Two labels a row:
-.12, -.09, -.02, .08, .02, .06, .03, -.06, .04, -.22, -.11, .00, -.11, .20, .26, -.04, .10, .05, .14, -.03, -.32, .15, -.09, -.01, -.02, -.36, .09, -.11, -.07, .24, .07, -.17, .01, -.01, .04, -.19, -.05, -.15, -.09, .85, -.27, .01, .07, -.04, .00, -.15, .04, -.38, .08, -.43, .01, -.34, -.08, .06, .02, .01, -.21, .09, .00, .04, -.11, .04, .03, .14, -.02, .03, -.07, .06
<40>, H
.33, .06, .11, .22, -.04, -.04, .04, -.09, -.05, -.51, -.14, -.05, .10, .14, .23, .03, .00, -.01, .06, .03, -.26, .19, .08, -.08, -.03, -.24, .36, .19, .08, .12, .04, .12, -.01, .23, -.07, -.05, .01, -.17, -.06, .14, .31, -.10, -.03, .00, .11, -.08, .05, .47, -.02, .26, .00, .63, .01, .04, -.02, .02, .36, .06, .23, .04, -.01, -.06, -.04, .20, .24, .02, -.17, .01
<42>, H
.28, .06, -.08, .22, -.06, -.04, .04, -.12, -.05, -.42, -.09, .02, .02, .15, .15, .06, .07, -.03, .11, .06, -.07, .02, .06, -.12, .02, -.20, .27, .17, .05, -.01, .00, .10, .01, .10, -.04, .09, -.11, -.19, .02, .17, -.03, -.11, .09, .07, .11, -.02, -.03, .41, -.12, .23, -.04, .66, -.06, .03, .00, .04, .52, -.01, .04, .07, .02, -.07, .00, .19, .12, .02, .02, -.05
<33>, H
.01, .12, .05, .20, -.04, -.04, .12, -.02, .03, -.48, .20, .01, -.06, .10, .19, -.08, -.09, .04, -.02, .00, .13, -.05, .00, .03, -.09, -.10, .08, .10, -.05, .01, .02, .17, .06, -.04, .00, .06, -.01, -.10, .13, .06, -.06, -.04, .02, .04, .06, .09, -.14, .00, .01, -.23, -.02, .39, .04, .00, -.01, .01, .20, -.02, -.06, .11, .03, -.06, -.07, -.11, .15, -.06, -.03, -.01
<33>, B
.13, .03, -.07, .10, .05, .00, .06, -.13, .00, -.43, -.17, .09, -.01, .08, .19, .04, -.06, .00, .14, .02, .08, -.06, .05, -.07, -.04, -.13, .33, .05, .06, .08, .00, .04, .00, -.07, -.03, .00, .02, -.14, -.04, .17, .18, -.01, .07, -.01, .07, -.07, .06, .15, -.05, .07, .00, .38, -.13, .01, .02, .06, .49, .01, .07, .06, -.02, -.03, -.07, .21, .10, .01, -.12, -.09
<40>, H
.17, .24, .03, .22, -.03, -.01, .29, -.09, -.03, -.87, .24, .11, .01, -.12, .28, -.02, -.07, -.03, .08, -.01, .27, -.13, .12, -.17, -.03, -.35, .18, .14, -.04, -.06, .09, .21, -.01, -.04, .16, -.04, -.05, -.40, -.02, -.07, .07, -.07, -.10, .07, -.02, .25, .02, .22, .03, .32, -.04, .42, .00, .13, -.02, .11, .49, -.04, .10, .09, -.11, -.12, .15, .11, .24, -.05, -.05, .04
<42>, B
.11, .21, .09, -.04, -.08, .11, .17, -.08, -.14, -.62, .24, .15, -.04, -.14, .24, .00, -.13, -.04, .07, .04, .30, -.32, .20, -.05, -.09, -.26, .33, -.06, -.03, .03, .08, .30, -.02, .01, .09, -.02, -.11, -.09, .00, -.80, .17, -.07, .18, .02, .08, .12, -.02, .02, .00, .00, -.13, .23, -.01, -.09, .01, .11, .54, .00, -.06, .11, .08, -.09, -.12, -.23, .02, .00, .01, -.05
<38>, B
-.08, .06, -.07, .10, -.15, -.01, .05, -.05, -.07, -.20, -.04, .16, -.19, -.18, .13, .01, -.20, .00, .11, .01, .17, -.29, .08, -.05, -.03, .04, .28, .02, .07, .14, -.06, .20, .01, -.21, .05, .14, -.02, -.04, -.03, -.25, .16, .01, .10, -.01, .07, .03, -.02, -.03, -.02, .11, -.02, .38, -.01, -.07, .07, .05, .48, .01, -.01, .13, .02, -.09, -.12, .05, .10, -.08, -.07, .03
<40>, B
.30, .33, -.07, .09, -.04, -.01, .28, -.03, -.11, -.87, .31, .21, .01, -.23, .15, .05, -.19, -.12, .02, -.01, .50, -.31, .12, -.11, -.10, -.26, .33, .13, -.04, .01, .03, .39, -.06, -.18, .14, .09, .01, -.13, .04, -.87, .24, -.07, .06, .11, -.08, .26, -.02, .34, .03, .39, -.07, .57, .03, -.07, -.04, .12, .79, -.03, .01, .12, .05, -.16, -.04, -.01, .17, -.07, -.03, -.02
<38>, B
.27, .12, -.03, .19, .00, -.04, .00, -.07, .01, -.70, -.16, -.01, .13, .43, .17, .01, -.01, -.10, .15, .08, -.08, .20, .08, -.12, .10, -.29, .16, .08, -.04, -.05, -.10, -.18, .03, .12, .07, -.15, -.02, -.41, -.09, .71, -.11, -.13, -.08, -.02, .26, -.10, .04, .48, .06, .19, -.04, .60, -.01, .02, -.02, .12, .38, -.07, .02, .05, -.21, .08, .09, .28, .03, .02, .06, .02
<38>, H
.17, .26, -.11, .02, -.03, -.01, .09, -.08, -.14, -.30, .21, .04, -.11, .20, .09, .02, -.14, -.04, .06, -.08, .38, -.21, .05, -.09, -.05, -.15, .19, .07, -.01, .03, -.04, .20, -.01, -.19, -.08, .06, -.03, -.21, -.04, -.01, .07, -.10, .09, .01, .06, .08, -.03, .06, -.05, -.16, -.01, .37, -.05, -.02, .06, .09, .77, -.03, -.10, .21, .07, -.16, -.05, .04, .04, .03, -.07, -.08
<33>, B
.06, .22, -.01, .01, .00, .00, .32, -.03, .00, -.51, .41, .12, -.13, -.02, .19, -.10, -.06, -.01, -.06, .05, .30, -.11, .05, -.11, -.05, -.15, .09, -.01, -.08, .07, .06, .17, -.02, -.07, .13, -.08, .12, -.14, .10, -.25, -.22, -.02, -.02, .08, -.07, .14, -.02, -.42, .03, -.34, -.06, -.30, -.03, -.02, .01, .02, .13, -.11, .05, .10, -.03, -.10, .00, -.19, .22, -.07, -.09, .03
<43>, B
.10, .10, -.02, .17, .02, -.16, .09, .02, -.12, -.35, -.15, .15, .01, .17, .19, -.06, -.01, -.03, .03, -.09, -.20, .07, .06, -.07, .06, -.07, .13, .07, .00, .06, .09, -.04, .03, .09, .02, -.05, .00, -.31, -.05, -.01, .09, -.04, -.05, -.01, .01, .00, -.01, .21, .04, .15, -.01, .07, -.20, .03, -.10, .05, .34, -.04, .03, .02, .00, -.03, .10, .28, .15, -.08, .00, .07
<42>, H
.24, -.02, -.08, -.07, -.07, .10, -.07, -.14, .01, -.25, -.24, .10, .10, .10, -.02, .13, -.07, .07, .01, .12, .00, -.02, .02, -.13, -.09, .11, .42, .14, .13, .08, -.03, .14, .00, -.04, .02, .04, .07, .05, .05, -.05, .28, -.02, .04, .04, .04, -.06, .05, .23, .05, .27, -.07, .42, -.08, .03, .08, .08, .55, .06, .06, .09, .01, -.02, -.18, .21, .13, -.01, -.01, -.04
<40>, H
.44, .14, .02, .14, .00, -.06, .03, -.04, -.03, -.69, -.12, -.04, .14, .46, .02, .06, .00, .03, -.04, -.02, -.08, .21, .12, -.09, .01, -.14, .31, .17, -.01, -.14, -.09, .07, -.02, .12, .07, .05, .02, -.17, .12, -.08, .34, .00, -.02, -.07, -.07, -.03, -.06, .63, .06, .25, -.03, .77, -.01, .00, -.09, -.01, .53, -.03, -.06, .10, .04, .00, -.01, .16, .14, -.01, .01, .06
<42>, V
.19, .11, -.02, .11, .01, -.09, -.10, -.08, -.10, -.28, .01, -.01, -.09, .27, .31, .05, .14, -.08, .14, -.04, -.26, .13, .06, -.10, -.05, -.24, .06, .18, -.02, -.04, -.07, .03, .01, .15, -.07, -.12, -.11, -.36, -.07, .24, .21, -.05, -.10, .02, .10, -.06, -.04, .27, -.02, -.13, .01, .15, -.01, -.03, -.07, .06, .36, -.10, .06, .04, .01, .00, .11, .11, .13, .03, -.02, .01
<42>, H
.44, .07, .05, .03, -.06, .08, -.04, -.15, .03, -.58, -.07, -.03, .13, .31, .11, .11, .15, -.02, .05, .06, -.03, .21, .09, -.12, -.03, -.14, .30, .14, -.03, -.04, -.05, .03, -.07, .07, .03, -.04, -.01, -.18, .01, .18, .20, -.07, -.07, .04, .00, .00, -.03, .32, -.05, .13, -.01, .39, -.03, .05, -.06, .09, .44, -.07, .02, .16, -.03, -.03, -.01, .13, .19, .04, -.06, -.04
<42>, H
.05, .22, -.10, .08, -.08, -.01, -.21, .05, -.03, -.28, .22, .04, -.19, .12, .19, -.03, -.15, -.07, .05, -.07, .27, -.11, .15, -.04, .04, -.20, -.03, -.07, -.04, .01, .02, -.01, -.01, -.02, .12, .01, .03, -.26, -.02, .21, -.21, -.09, .00, -.02, -.04, .10, .01, -.16, .02, -.18, -.04, .05, .08, .09, .01, .05, .26, -.07, -.08, .10, -.02, -.14, .11, .06, .10, -.07, .04, -.03
<33>, B
.37, .12, -.04, .29, -.01, -.13, .12, -.04, -.04, -.49, -.11, .07, .13, .13, .09, .07, .04, .04, -.03, .03, -.11, .06, .13, -.11, .04, -.13, .32, .17, .03, -.05, -.04, .03, -.01, .17, .00, .12, .05, -.25, .02, -.08, .25, -.06, -.09, .03, -.07, .05, .03, .71, .07, .58, -.05, .86, -.09, -.01, -.02, .17, .57, .29, .15, .08, -.02, -.14, .11, .32, .21, -.04, -.07, -.04
<42>, H
.13, .13, -.13, .17, .01, -.02, .17, .04, -.10, -.31, .11, .10, -.10, -.10, -.03, -.04, -.25, .03, -.04, -.01, .49, -.23, .04, -.04, -.10, .00, .07, .05, -.04, -.03, .00, .17, .00, -.13, .02, .12, -.04, -.06, -.02, -.15, .06, -.10, .05, .14, -.03, .14, .02, .18, -.04, .21, .01, .44, -.08, .01, .05, .03, .46, -.07, .05, .07, .04, -.06, .00, .06, .13, -.04, -.01, -.07
<40>, B
-.05, .09, .01, .00, -.04, .03, .25, .02, -.03, -.33, .35, .12, -.18, -.07, .17, .00, -.05, -.03, .03, .11, .26, -.21, .00, -.01, -.10, -.03, .06, -.07, -.13, .11, .09, .21, -.02, -.17, .09, .07, .10, -.03, -.09, -.34, -.18, .02, .04, -.12, -.02, .13, -.05, -.37, .07, -.13, -.05, -.30, .04, .04, .01, .06, .22, -.05, -.10, .07, .00, -.14, -.04, -.15, .13, -.08, -.03, .01
<43>, B
.29, .15, .07, .22, -.03, -.03, .14, -.19, -.15, -.79, .07, -.04, .09, .06, .30, .03, .14, -.07, .05, .02, -.34, .16, .10, -.06, -.10, -.40, .28, .18, -.01, -.06, -.02, .15, -.03, .27, -.04, -.13, -.01, -.28, .04, -.15, .18, -.02, -.04, .01, .11, -.07, -.01, .25, .00, .10, -.02, .28, -.08, .01, -.15, .15, .11, .02, .13, .03, .02, -.10, .05, -.01, .09, -.01, -.11, .01
<42>, H
.28, .14, -.07, .07, .04, -.01, .04, -.03, -.01, -.65, -.17, .04, .05, .46, .14, .03, -.02, -.10, .09, -.03, -.09, .19, .02, -.07, .07, -.21, .17, -.03, -.06, .05, -.06, -.31, .05, .05, .08, -.11, .02, -.36, -.08, .70, -.16, -.09, .00, .04, -.06, -.08, .01, .17, .10, -.01, .06, .27, .02, .03, -.03, .05, .29, -.12, -.06, .01, -.14, .09, .07, .19, .07, .03, .07, .02
<38>, H
.17, .28, .10, .14, .10, -.12, .24, -.03, -.03, -.27, .26, .04, -.10, -.14, .15, .00, .09, -.07, .08, -.16, .20, -.06, .05, -.17, .06, -.22, -.10, .13, -.07, -.06, -.01, .03, .05, .12, .10, -.12, .06, -.39, -.06, .16, -.05, -.09, -.27, .05, -.08, .15, .01, .10, .05, .09, -.05, -.14, .03, .02, -.01, .01, .32, -.12, .05, .12, -.01, -.12, .22, .10, .22, -.13, -.11, .03
<42>, B
.32, .09, .02, .03, .01, -.01, -.01, -.16, -.10, -.69, -.22, .09, .25, -.04, .26, .14, .02, .07, .03, .12, -.21, .24, .10, -.11, -.14, -.20, .56, .30, .10, .01, .00, .30, -.06, .08, .03, .05, -.01, -.10, .05, -.55, .52, .02, .06, .03, .03, -.05, .03, .51, -.08, .42, -.01, .87, -.12, .03, .01, .24, .69, .06, .27, .07, .11, -.09, -.12, .25, .18, -.03, -.12, -.05
<42>, H
.10, .08, -.02, .16, -.02, -.01, -.12, -.27, -.05, -.32, -.13, -.09, .02, .42, .29, .03, .15, -.07, .05, .08, -.41, .23, .03, -.05, .02, -.25, .07, .10, .04, .01, -.02, -.09, -.03, .16, -.05, -.17, -.07, -.34, -.03, .43, .36, -.04, -.11, .01, .02, -.10, .02, .19, -.02, -.24, .03, -.03, .00, -.01, -.20, .03, .14, -.03, .02, .04, -.05, .16, .05, .12, -.05, .06, -.03, -.01
<42>, H
.43, .13, -.16, .17, -.06, -.04, .12, -.06, .00, -.43, -.10, .04, .01, .00, .04, .09, -.14, .13, .03, .03, .07, .04, .09, -.15, -.11, -.01, .37, .25, .05, -.03, -.12, .39, -.03, .10, -.12, .26, .14, .01, .03, .04, .28, -.01, .02, -.03, .01, .04, .00, .69, -.01, .59, -.07, .87, -.04, .05, .08, .15, .65, .08, .15, .07, .01, -.15, -.12, .22, .25, .00, -.11, -.09
<33>, H
.51, .23, .07, .26, -.09, -.02, .06, -.12, -.09, -.70, -.05, .05, .17, -.19, .13, .12, .02, .06, -.03, .11, -.16, .02, .14, -.10, -.11, -.31, .38, .29, .09, -.13, -.01, .37, -.01, .30, .02, .08, -.10, -.14, .06, -.86, .47, -.03, .05, .08, .16, .03, -.01, .87, -.02, .82, -.05, .87, -.02, -.03, -.01, .24, .53, .07, .16, .09, .04, -.25, .16, .07, .17, .01, -.04, -.10
<42>, H
.39, .13, .04, .06, .02, -.06, .15, -.01, -.09, -.57, -.08, .07, .22, -.16, -.03, .05, .01, .11, -.18, .12, -.10, .20, .11, -.10, -.03, -.04, .28, .28, .10, -.13, .03, .28, -.02, .34, .01, .12, .05, .10, .12, -.87, .41, .04, -.13, .03, -.08, .10, -.03, .75, .00, .77, -.04, .87, -.03, .06, -.09, .22, .20, .01, .17, .03, .00, -.19, -.03, .05, .24, -.12, .02, -.09
<42>, H
.27, .17, -.05, .40, -.05, -.05, .08, -.03, -.09, -.68, .03, -.03, -.16, .16, .33, .00, -.04, -.06, .09, -.02, -.19, .18, .14, -.10, .02, -.25, .07, .29, .04, -.08, -.01, .05, .05, .18, -.11, -.01, -.02, -.32, .00, .53, .10, -.16, -.09, .05, .04, .09, .02, .53, -.02, .16, -.06, .74, .00, .03, -.08, .07, .25, -.05, .19, .06, -.15, -.03, .15, .18, .15, -.03, -.11, -.03
<42>, H
